Below are the code and all the weights of a small trained network. Each question names an input and a class and asks about switching units off, where a switched-off unit gives its printed mean instead of its output.

import numpy as np


def w(rows, s, z=0):
    codes = np.array(rows[::2]) - 128.0
    scale = np.full(codes.shape[1], s)
    scale[-1] = z or s
    return codes * scale


def f(y):
    return np.maximum(y, 0)


def log_softmax(a):
    a = a - a.max(-1, keepdims=True)
    return a - np.log(np.exp(a).sum(-1, keepdims=True))


def net(x, mask):
    res = np.array(x, float).reshape(1, 6) / 4 @ E
    y = f(res @ A[0][:, :-1].T + A[0][:, -1])
    res = res + np.where(mask, y, B[0][:, -1]) @ B[0][:, :-1]
    return log_softmax(res[-1] @ U[:, :-1].T + U[:, -1])


A, B = {}, {}
E = w([
[22,100,160],'x0',
[165,57,2],'x1',
[12,59,86],'x2',
[195,29,94],'x3',
[103,83,48],'x4',
[163,158,130],'x5',
],0.0066)
A[0] = w([
[160,105,144,94],'neuron 0',
[195,125,83,194],'neuron 1',
[220,125,162,112],'neuron 2',
[156,38,153,224],'neuron 3',
[100,91,145,118],'neuron 4',
[120,167,250,156],'neuron 5',
[37,116,111,180],'neuron 6',
[181,24,113,254],'neuron 7',
[106,133,45,33],'neuron 8',
[120,112,181,118],'neuron 9',
],0.013,0.0073)
B[0] = w([
[78,92,198,141],'neuron 0',
[84,110,36,214],'neuron 1',
[38,171,95,193],'neuron 2',
[147,42,74,214],'neuron 3',
[140,101,126,156],'neuron 4',
[83,193,1,246],'neuron 5',
[88,62,211,221],'neuron 6',
[110,47,63,254],'neuron 7',
[63,123,210,153],'neuron 8',
[56,175,155,158],'neuron 9',
],0.0086,0.0099)
U = w([
[169,59,57,235],'0',
[4,108,101,66],'1',
[121,221,44,176],'2',
[63,123,120,244],'3',
[211,137,162,3],'4',
[220,133,165,2],'5',
],0.013,0.0047)

Each question gives the input, the list of numbers given to net, and the class t.
The units are the neurons (one row each of A and B). Each row of codes is followed by its name. A weight is (code - 128) times the scale printed after its matrix; where a second scale follows, it is the last column's (A, B and U).
mask holds one flag per neuron, in row order. A switched-off neuron (its flag False) gives its mean, the last column of its row in B, instead of its output. The means were averaged over made-up inputs and are rounded, as every weight is.
A unit's drop is (log p(t) with every unit on - log p(t) with that unit switched off) / (log p(t) with every unit on - log p(t) with every unit switched off).
The circuit of an input: a set's keep is (log p(t) with only the set's units on - log p(t) with every unit switched off) / (log p(t) with every unit on - log p(t) with every unit switched off). Starting from all 10 units, units are removed one at a time, each time the one whose removal leaves the highest keep (on an exact tie, the one counted first), for as long as the keep stays at least 0.8.
units of the circuit, in order: the units of the circuit, biggest drop first
k most important neurons: the k neurons with the biggest drops, biggest first
drop of u: that unit's drop, to one decimal
input [7,-8,-5,5,-8,4], class 2: units of the circuit, in order => (neuron 5)
input [-6,1,-3,-1,-5,-6], class 2: units of the circuit, in order => (neuron 6; neuron 2)
input [6,8,-3,0,1,-6], class 0: units of the circuit, in order => (neuron 2; neuron 3)
input [3,-7,1,6,-6,1], class 2: units of the circuit, in order => (neuron 5; neuron 6)
input [-5,5,-3,-3,-8,-7], class 2: units of the circuit, in order => (neuron 6; neuron 2)
input [7,0,-8,4,-3,4], class 2: units of the circuit, in order => (neuron 6; neuron 5)
input [-5,0,-8,8,-3,5], class 1: 3 most important neurons => (neuron 2; neuron 0; neuron 1)
input [7,4,-1,-6,1,-2], class 3: drop of neuron 2 => 0.2
input [-4,-4,0,2,-1,-1], class 2: drop of neuron 7 => 0.1
input [7,2,5,8,-5,8], class 0: drop of neuron 3 => 0.1
input [-3,-6,0,8,-7,-2], class 2: drop of neuron 7 => -0.1
